Moves between nodes:
j499: r>j115, k>j356, g>j325, h>j225, j>j393, o>j540
j874: r>j578, k>j655, g>j679, h>j657, j>j543, o>j320
j478: r>j168, k>j799, g>j429, h>j647, j>j20, o>j576
j33: r>j754, k>j284, g>j34, h>j255, j>j259, o>j337
j603: r>j509, k>j84, g>j766, h>j985, j>j2, o>j709
j543: r>j652, k>j209, g>j510, h>j874, j>j382, o>j131
j363: r>j20, k>j647, g>j685, h>j751, j>j730, o>j429
j255: r>j980, k>j576, g>j730, h>j429, j>j33, o>j20
j942: r>j762, k>j370, g>j259, h>j337, j>j988, o>j754
j356: r>j582, k>j519, g>j797, h>j729, j>j719, o>j698
j685: r>j255, k>j357, g>j168, h>j989, j>j517, o>j363
j442: r>j382, k>j874, g>j397, h>j106, j>j261, o>j510
j490: r>j519, k>j772, g>j511, h>j568, j>j729, o>j226
j944: r>j534, k>j310, g>j2, h>j709, j>j387, o>j509
j917: r>j309, k>j831, g>j393, h>j540, j>j424, o>j115
j370: r>j34, k>j363, g>j980, h>j168, j>j318, o>j517
j131: r>j397, k>j368, g>j543, h>j320, j>j28, o>j578
j168: r>j730, k>j751, g>j284, h>j602, j>j370, o>j685
j34: r>j942, k>j20, g>j691, h>j730, j>j848, o>j33
j691: r>j259, k>j255, g>j318, h>j517, j>j697, o>j34
j754: r>j697, k>j517, g>j942, h>j980, j>j84, o>j318
j4: r>j225, k>j251, g>j698, h>j519, j>j582, o>j481
j719: r>j673, k>j4, g>j540, h>j356, j>j115, o>j831
j578: r>j442, k>j951, g>j131, h>j209, j>j652, o>j289
j115: r>j279, k>j582, g>j917, h>j719, j>j62, o>j183
j429: r>j284, k>j748, g>j363, h>j357, j>j255, o>j478
j28: r>j734, k>j289, g>j382, h>j131, j>j748, o>j652
j424: r>j666, k>j183, g>j572, h>j917, j>j655, o>j62
j481: r>j797, k>j511, g>j4, h>j311, j>j775, o>j992
j289: r>j510, k>j628, g>j578, h>j368, j>j397, o>j106
j652: r>j261, k>j106, g>j28, h>j578, j>j799, o>j397
j679: r>j131, k>j122, g>j106, h>j628, j>j510, o>j874
j337: r>j318, k>j168, g>j33, h>j20, j>j942, o>j980
j62: r>j38, k>j673, g>j424, h>j115, j>j495, o>j309
j989: r>j429, k>j868, g>j602, h>j734, j>j685, o>j751
j730: r>j337, k>j478, g>j517, h>j363, j>j34, o>j255
j988: r>j310, k>j318, g>j985, h>j942, j>j709, o>j84
j519: r>j992, k>j21, g>j294, h>j436, j>j4, o>j311
j2: r>j568, k>j758, g>j212, h>j603, j>j21, o>j944
j259: r>j84, k>j980, g>j848, h>j33, j>j985, o>j942
j357: r>j576, k>j28, g>j751, h>j868, j>j429, o>j647
j212: r>j387, k>j709, g>j772, h>j766, j>j95, o>j2
j251: r>j729, k>j568, g>j311, h>j21, j>j992, o>j511
j368: r>j679, k>j38, g>j209, h>j495, j>j289, o>j951
j848: r>j988, k>j337, g>j697, h>j34, j>j179, o>j259
j951: r>j874, k>j135, g>j368, h>j666, j>j106, o>j628
j495: r>j628, k>j279, g>j655, h>j62, j>j368, o>j666
j320: r>j289, k>j495, g>j874, h>j122, j>j131, o>j209
j762: r>j179, k>j34, g>j84, h>j318, j>j310, o>j697
j709: r>j448, k>j762, g>j603, h>j988, j>j944, o>j758
j279: r>j572, k>j499, g>j309, h>j673, j>j38, o>j136
j797: r>j831, k>j294, g>j225, h>j937, j>j540, o>j356
j294: r>j481, k>j95, g>j729, h>j226, j>j698, o>j519
j673: r>j393, k>j225, g>j183, h>j582, j>j279, o>j325
j84: r>j692, k>j691, g>j988, h>j754, j>j758, o>j762
j748: r>j989, k>j397, g>j647, h>j28, j>j576, o>j799
j309: r>j135, k>j325, g>j62, h>j183, j>j666, o>j279
j734: r>j357, k>j510, g>j799, h>j397, j>j989, o>j261
j387: r>j226, k>j448, g>j21, h>j944, j>j511, o>j568
j284: r>j517, k>j989, g>j20, h>j576, j>j980, o>j168
j758: r>j535, k>j697, g>j709, h>j84, j>j509, o>j310
j225: r>j719, k>j729, g>j775, h>j992, j>j499, o>j797
j799: r>j751, k>j442, g>j748, h>j652, j>j602, o>j734
j657: r>j209, k>j424, g>j628, h>j135, j>j874, o>j122
j20: r>j370, k>j602, g>j255, h>j478, j>j337, o>j284
j38: r>j122, k>j393, g>j666, h>j279, j>j628, o>j135
j179: r>j709, k>j942, g>j692, h>j848, j>j766, o>j985
j729: r>j4, k>j436, g>j937, h>j490, j>j356, o>j294
j448: r>j212, k>j179, g>j509, h>j310, j>j534, o>j535
j436: r>j251, k>j2, g>j226, h>j772, j>j519, o>j95
j510: r>j28, k>j320, g>j442, h>j679, j>j868, o>j543
j209: r>j106, k>j666, g>j320, h>j655, j>j578, o>j368
j318: r>j848, k>j730, g>j754, h>j370, j>j762, o>j691
j576: r>j685, k>j734, g>j478, h>j748, j>j284, o>j602
j21: r>j490, k>j509, g>j95, h>j2, j>j251, o>j387
j751: r>j478, k>j382, g>j989, h>j261, j>j363, o>j357
j136: r>j424, k>j540, g>j279, h>j325, j>j135, o>j393
j106: r>j543, k>j657, g>j289, h>j951, j>j442, o>j679
j535: r>j2, k>j985, g>j448, h>j692, j>j772, o>j766
j647: r>j602, k>j652, g>j357, h>j382, j>j478, o>j748
j183: r>j136, k>j775, g>j115, h>j831, j>j309, o>j673
j310: r>j766, k>j848, g>j758, h>j762, j>j448, o>j692
j534: r>j95, k>j766, g>j568, h>j448, j>j226, o>j772
j766: r>j944, k>j988, g>j535, h>j179, j>j212, o>j603
j655: r>j951, k>j309, g>j122, h>j424, j>j209, o>j495
j980: r>j691, k>j685, g>j337, h>j284, j>j754, o>j370
j511: r>j294, k>j534, g>j251, h>j387, j>j937, o>j490
j540: r>j183, k>j698, g>j499, h>j797, j>j917, o>j719
j697: r>j985, k>j33, g>j762, h>j691, j>j692, o>j848
j602: r>j363, k>j261, g>j576, h>j799, j>j168, o>j989
j937: r>j698, k>j226, g>j992, h>j511, j>j797, o>j729
j992: r>j356, k>j490, g>j481, h>j251, j>j225, o>j937
j517: r>j33, k>j429, g>j370, h>j685, j>j691, o>j730
j122: r>j368, k>j62, g>j657, h>j572, j>j320, o>j655
j628: r>j320, k>j572, g>j951, h>j38, j>j679, o>j657
j868: r>j748, k>j131, g>j261, h>j510, j>j357, o>j382
j311: r>j937, k>j387, g>j519, h>j95, j>j481, o>j251
j775: r>j540, k>j937, g>j582, h>j481, j>j325, o>j225
j226: r>j311, k>j212, g>j490, h>j534, j>j294, o>j436
j568: r>j436, k>j535, g>j387, h>j509, j>j490, o>j534
j135: r>j655, k>j917, g>j38, h>j136, j>j657, o>j572
j985: r>j758, k>j754, g>j179, h>j259, j>j603, o>j988
j382: r>j799, k>j578, g>j868, h>j543, j>j647, o>j28
j698: r>j775, k>j311, g>j356, h>j294, j>j831, o>j4
j831: r>j325, k>j481, g>j719, h>j698, j>j183, o>j582
j397: r>j868, k>j679, g>j652, h>j289, j>j734, o>j442
j666: r>j657, k>j136, g>j495, h>j309, j>j951, o>j38
j261: r>j647, k>j543, g>j734, h>j442, j>j751, o>j868
j772: r>j21, k>j603, g>j534, h>j535, j>j436, o>j212
j95: r>j511, k>j944, g>j436, h>j212, j>j311, o>j21
j692: r>j603, k>j259, g>j310, h>j697, j>j535, o>j179
j509: r>j772, k>j692, g>j944, h>j758, j>j568, o>j448
j582: r>j499, k>j992, g>j831, h>j4, j>j673, o>j775
j572: r>j495, k>j115, g>j135, h>j393, j>j122, o>j424
j393: r>j62, k>j719, g>j136, h>j499, j>j572, o>j917
j325: r>j917, k>j797, g>j673, h>j775, j>j136, o>j499

The rows follow the links: the fewer symbols apart two nodes are, the more alike their rows tend to be.

Each row is also shifted at random along 5 hidden directions that mean nothing.

Each row, then its node:
-15 7 -10 -8 4 4 18 -7 -13 -7 5 11 -7 -14 -7 -7 -4 -1 8 14 -6 -17 -2 2 1 -9 -5 -21 -> j255
-17 39 29 -6 -6 -1 -7 29 2 -28 -2 14 17 11 -10 -4 -19 7 11 -19 20 8 2 8 -24 -7 -4 16 -> j225
19 5 -3 -9 4 10 -5 2 5 3 12 20 -1 13 -5 3 -3 -2 -16 -3 3 1 -5 3 -5 -14 -9 -2 -> j21
39 -6 -18 -2 9 5 -15 -5 16 21 0 -4 -4 19 -1 16 -10 2 -20 -3 -4 20 4 -10 5 7 9 11 -> j831
3 25 35 6 -8 5 -12 41 21 -13 2 17 3 10 1 -35 2 7 -8 -11 11 -5 -1 -4 -12 -17 0 11 -> j797
-2 29 -2 -18 3 6 -1 1 -19 -31 8 22 1 6 -13 -6 -18 1 17 -8 16 -17 -3 8 -24 -18 -10 -20 -> j490
33 -10 1 -7 -3 9 -9 -5 0 6 10 5 7 6 5 14 5 -9 -8 2 -2 9 -7 9 4 1 -5 6 -> j568
-19 -15 -18 10 8 -15 0 -25 -22 -6 -16 -13 -7 1 -6 0 6 7 8 -9 7 -19 11 -4 -7 1 10 -24 -> j657
3 17 21 10 2 3 4 31 22 9 -5 13 -1 -3 -2 -28 -1 13 -22 13 -8 -1 7 -11 8 -9 15 8 -> j289
11 -9 21 2 -3 5 6 6 3 14 3 -5 17 -15 11 7 9 -7 -13 20 -16 10 -6 7 20 12 1 15 -> j730
-24 -12 9 17 -9 -13 3 2 -5 -8 -13 -24 -4 -18 11 -20 17 0 23 0 -1 -13 3 -3 5 10 8 -3 -> j652
-16 -10 -14 -1 3 -3 14 -12 8 21 -3 1 0 -1 -6 27 -4 2 -13 5 -10 20 5 0 10 7 0 11 -> j357
0 -15 1 0 -11 2 -5 -2 3 -1 9 -4 -5 1 12 -3 16 -11 7 -7 4 -2 -11 4 0 -2 -15 2 -> j535
-37 30 13 0 6 -8 10 13 -7 -16 -12 13 10 2 -18 -3 -19 15 -1 -7 10 -3 13 0 -16 -8 6 -2 -> j209
-15 22 42 -6 -3 5 4 29 9 1 6 -1 33 -5 5 14 -14 -5 -13 5 -4 30 -7 8 5 16 -12 37 -> j754
-18 -5 0 0 3 -2 3 -4 -8 0 5 -20 1 -9 12 -4 2 -9 7 1 -2 -4 -8 -7 4 13 -14 -3 -> j942
-17 -3 4 2 -7 0 15 0 -3 -2 0 9 -1 -14 -1 -5 9 0 5 10 -6 -8 -1 7 5 -6 -1 -5 -> j429
-2 -7 2 16 2 -3 1 10 13 12 -7 -8 -13 -8 6 -28 11 6 -9 9 -9 -11 6 -16 11 0 13 -4 -> j543
3 3 5 -6 1 -4 -14 -12 -26 -22 0 -17 16 3 3 14 -6 -8 22 -15 14 -2 -3 10 -13 12 -7 -4 -> j311
-1 14 15 -8 -4 9 -1 18 16 1 12 30 6 16 -7 4 -4 0 -22 -8 7 11 -5 6 -9 -18 -15 14 -> j534
-26 -7 9 17 -7 -9 -10 15 23 3 -6 7 -12 22 0 -19 16 9 -15 -29 17 -3 5 -11 -14 -17 -3 7 -> j673
-17 -23 11 20 -11 -13 -11 1 10 1 -11 -6 -4 13 5 -8 26 4 -4 -24 13 -3 5 -1 -7 -6 3 6 -> j136
35 -1 12 7 -4 4 -4 10 5 1 -7 15 3 -2 -3 -11 10 9 -9 13 -7 -6 7 7 8 -10 23 -1 -> j666
6 23 6 -11 -4 0 11 3 -13 -12 -8 -3 20 -19 -9 25 -25 3 26 18 -9 20 6 17 6 19 15 15 -> j28
4 11 -5 -8 2 13 4 15 22 11 17 14 -13 3 3 -15 -5 -3 -14 6 -6 2 -9 -12 4 -10 -14 3 -> j179
23 -2 -36 -9 8 0 -5 -23 -2 8 -4 5 -9 17 -16 30 -18 6 -1 -6 2 13 9 1 -5 0 10 -4 -> j115
-27 -17 -13 7 2 -3 15 -10 5 14 1 5 -15 -4 0 -7 14 1 -13 3 -6 -11 0 -8 6 -9 -7 -12 -> j363
28 -2 -19 -3 6 2 -11 -6 13 15 -2 2 -5 19 -7 18 -11 5 -14 -6 0 19 6 -5 0 2 9 9 -> j499
-35 -9 -28 -2 2 -6 19 -23 -11 1 -2 2 -16 -6 -8 6 1 2 10 0 -1 -12 4 -2 -3 -6 -5 -20 -> j602
24 -5 -11 -1 14 4 -15 -4 9 16 5 -4 -4 19 2 2 -4 -1 -25 -7 1 5 -1 -14 0 1 -2 0 -> j729
23 33 -24 -24 5 6 4 -8 -9 -13 -3 28 5 11 -31 37 -40 11 12 1 4 19 11 15 -14 -7 13 0 -> j917
-11 1 6 5 8 -4 -14 7 14 11 0 -7 6 25 1 7 -6 2 -24 -24 12 16 2 -12 -9 4 -9 16 -> j4
-29 31 -4 -21 3 3 25 -1 -6 -4 2 27 17 -2 -26 41 -34 7 -1 7 -3 25 6 17 -6 -2 -6 13 -> j478

Complete each set of four: the symbols that take the first to the second take the third to the fourth, perhaps in another order.
Answers are names.
-3 4 5 -6 4 -6 -14 -9 -18 -13 -2 -18 18 10 1 21 -12 -5 10 -19 14 10 -1 5 -14 16 -7 6
to 18 18 11 -6 2 3 -13 11 -1 -9 1 -1 12 9 -2 6 -16 1 2 -7 7 11 0 3 -8 5 2 10
as 24 -8 -13 -5 8 1 -15 -18 -17 -4 3 -16 0 7 6 7 -3 -7 6 -6 5 -6 -4 -2 -4 8 -2 -12
to j481

-12 -34 0 23 -2 -14 -22 -6 14 15 -8 -30 -8 20 17 -6 25 -2 -12 -30 13 3 1 -17 -3 9 -4 9
to 23 5 6 -1 -7 0 -11 5 4 -5 -6 2 10 8 -4 17 -7 3 7 -7 5 18 5 10 -4 5 12 17
as -3 -2 -6 -6 -8 -5 12 -15 -20 -10 -7 -12 9 -21 -2 24 -6 -3 32 13 -8 8 2 17 8 18 9 2
to j602

25 5 7 0 2 3 -15 10 16 9 -1 -2 9 17 0 13 -10 2 -14 -8 2 24 3 -2 0 7 6 23
to 49 0 -8 -10 5 10 -13 -9 -15 -9 8 0 0 0 4 -3 -2 -7 9 8 -1 -11 -6 4 0 0 3 -16
as 15 -8 -25 5 10 2 6 -7 11 23 -4 -5 -19 -5 -1 -7 -2 6 -11 18 -17 -1 7 -17 16 4 15 -8
to j657

-27 -10 6 13 2 -11 -15 -1 -4 -10 -3 -17 -6 14 10 -21 14 -2 0 -30 20 -18 -2 -13 -17 -3 -13 -10
to 8 -22 26 10 -13 1 -13 10 11 5 6 -3 8 7 17 -6 28 -9 -11 -10 5 3 -11 7 3 -2 -11 15
as 2 -12 -24 4 13 -6 1 -22 -3 15 -10 4 -7 13 -13 17 -4 10 -19 -5 0 2 13 -5 -1 -4 12 -10
to j673

0 -1 -27 -13 -1 6 3 -16 -7 -6 13 3 -17 1 0 2 -4 -9 18 -3 3 -8 -9 0 -6 -6 -16 -16
to 19 14 -8 -15 3 15 2 6 11 3 15 35 -8 13 -11 0 -9 1 -17 2 1 -1 -5 2 -6 -23 -10 -5
as 3 12 17 5 -4 -5 1 6 -18 -23 -13 3 10 -13 -6 -13 0 8 18 7 3 -16 8 10 -5 -3 19 -10
to j578

-2 -13 -15 -4 11 2 10 -19 -8 16 5 -10 -1 -8 4 13 -2 -6 -9 13 -12 0 -4 -5 12 10 -6 -7
to -37 -18 -21 2 2 -9 15 -26 -17 0 -2 -7 -13 -9 -1 1 10 -3 11 -1 0 -18 0 -2 -1 -2 -9 -23
as 5 -23 -21 -1 5 0 11 -22 4 28 0 -5 -1 -3 -1 30 2 -2 -16 14 -17 17 2 1 19 12 3 7
to j799

3 9 9 0 0 -3 -14 7 -1 -9 -2 -8 8 11 2 1 -7 0 4 -15 12 6 1 -1 -11 5 -1 8
to -4 -3 1 -5 -10 4 -1 0 1 -8 11 7 -5 2 4 -3 8 -8 10 -7 6 -4 -10 6 -7 -9 -16 -1
as 15 -20 -16 -2 0 6 -5 -11 11 17 12 4 -12 11 5 6 12 -8 -14 -4 -2 3 -8 -3 4 -6 -12 -1
to j980

32 -9 14 6 -13 -2 -9 1 -5 -8 -10 0 11 -4 1 6 11 2 12 4 -1 3 4 17 4 3 20 7
to 40 1 -10 -3 3 4 -1 -6 -3 2 -6 16 -2 0 -11 5 -4 9 -5 14 -7 -2 9 8 5 -8 23 -9
as 15 -17 -6 -5 4 0 -1 -21 -23 2 3 -37 12 -19 17 18 0 -16 18 15 -12 5 -9 3 16 33 -3 -1
to j848

5 -17 5 12 -2 -6 0 -1 8 18 -10 -24 6 -10 11 8 7 0 -2 10 -13 16 4 -3 19 23 13 17
to 17 -13 -3 14 -2 0 2 5 10 11 -5 -11 -17 -17 10 -30 16 3 3 19 -15 -14 3 -12 18 3 18 -8
as -30 4 13 -3 -3 -4 -5 2 -6 -15 4 7 8 15 -2 3 2 -3 0 -26 20 -3 -4 6 -21 -10 -21 0
to j21

18 -4 -8 -7 0 9 -4 -4 0 -2 11 15 -9 7 0 -6 6 -5 -4 -2 3 -10 -7 2 -4 -15 -8 -12
to 7 -16 -15 -1 7 10 -2 2 38 39 16 21 -15 28 -1 8 7 -1 -53 -8 -4 17 -5 -15 6 -16 -17 13
as -15 9 32 11 -7 -11 -1 14 -12 -18 -16 -15 21 -14 4 -8 2 5 15 0 4 -2 6 7 -1 12 13 9
to j628

39 -16 -18 -3 9 0 -19 -24 -21 -3 1 -26 -1 2 10 8 0 -10 13 -2 1 -6 -4 -2 2 17 3 -14
to 26 1 17 4 -5 0 -20 11 3 -4 -3 -14 13 6 9 2 0 -3 4 -7 4 12 -1 3 0 13 7 17
as -4 13 10 -10 3 5 12 5 -7 -2 6 4 13 -14 0 6 -11 -4 0 16 -9 3 -5 6 6 5 -6 2
to j259

-14 -17 -27 -9 5 -2 -1 -28 -4 11 8 -4 -4 17 -3 35 -4 -8 -5 -18 7 14 -4 1 -7 4 -21 1
to 7 -2 -17 -5 9 7 3 -7 -2 7 11 -10 -14 -8 8 -13 -2 -8 2 11 -9 -11 -9 -13 8 4 -8 -14
as -27 1 -10 1 1 -3 15 -1 12 13 -4 5 -6 -1 -9 10 -6 7 -9 2 -6 11 7 -5 4 -1 1 7
to j320

0 15 24 5 0 -2 1 19 4 -1 -10 -5 17 -9 -1 -1 -8 8 -3 9 -5 11 7 2 6 10 15 17
to -3 1 24 14 -10 -4 2 20 8 -2 -9 -10 4 -17 10 -22 12 3 8 11 -7 -2 3 -1 12 7 14 10
as -14 23 -20 -24 13 5 10 -9 -9 -1 11 -1 6 2 -10 29 -36 -5 7 2 -1 18 -4 -1 -5 12 -16 3
to j310

-59 2 10 10 -2 -22 5 -6 -20 -18 -18 -29 14 -6 0 9 -5 3 25 -19 14 2 8 1 -11 19 -1 4
to 4 -11 11 15 -8 -5 -17 11 16 2 -5 -8 -6 12 9 -17 17 2 -4 -18 10 -2 1 -7 -5 -4 4 8
as 26 28 6 -4 0 7 7 16 -9 -18 -5 10 -3 -23 -7 -28 -12 8 22 28 -11 -19 5 1 5 -5 24 -15
to j719

0 -17 6 9 -3 4 10 6 19 23 3 8 -6 -6 5 -8 19 1 -25 15 -15 1 -2 -3 18 -6 2 6
to 6 11 -42 -13 11 1 16 -23 -16 -2 -4 -1 -15 -13 -15 13 -26 5 23 18 -11 -3 9 -2 4 5 13 -21
as -22 12 10 -11 5 0 11 -1 -13 -3 3 -6 20 -9 -2 22 -16 -5 1 6 -3 13 -3 7 1 15 -11 9
to j602

-15 19 30 -4 -23 5 1 27 -2 -36 11 12 0 -15 8 -34 11 -8 35 -4 11 -19 -14 13 -12 -15 -16 -1
to 20 -24 -22 2 10 3 -13 -19 -1 13 8 -5 -15 15 7 -5 13 -6 -17 -8 3 -13 -5 -12 0 -7 -8 -18
as -13 -3 -10 -2 0 1 16 -4 8 15 0 11 -4 -4 -8 11 -1 3 -10 10 -10 8 3 1 8 -4 1 3
to j33

41 6 -24 -17 8 12 -5 -15 -16 -9 11 14 -10 3 -6 -1 -10 -5 8 8 0 -16 -5 4 -5 -12 -1 -27
to 13 -11 -19 -8 3 3 -5 -20 -13 -4 8 2 -8 7 0 6 3 -8 5 -6 5 -11 -6 3 -7 -6 -11 -18
as 19 -13 -34 -2 21 -6 0 -35 -17 18 -12 -19 2 3 -9 34 -17 5 -9 8 -10 10 13 -5 9 20 18 -9
to j657

-10 42 21 -8 -8 1 -4 28 -1 -35 -2 22 6 6 -14 -15 -18 9 21 -15 19 -3 3 8 -25 -16 1 4
to 4 -7 7 12 -13 -5 -8 7 5 -12 -8 7 -10 3 0 -22 19 6 11 -11 9 -15 4 3 -8 -15 9 -6
as 16 24 -4 -20 10 13 11 1 -9 -1 11 6 11 -12 -5 14 -28 -4 1 24 -13 10 -5 4 8 9 -3 1
to j988

-38 -23 2 17 -9 -8 11 -1 6 4 -3 0 -18 -10 8 -28 32 0 0 -2 -1 -24 -2 -7 4 -13 -6 -13
to -31 -7 -17 4 3 -2 18 -5 14 18 2 16 -18 2 -8 -4 6 6 -19 2 -5 -5 4 -10 3 -15 -5 -8
as 2 -9 6 1 -3 4 -4 5 9 10 10 -17 0 -5 17 -5 7 -11 -1 3 -6 6 -11 -7 10 12 -13 11
to j84

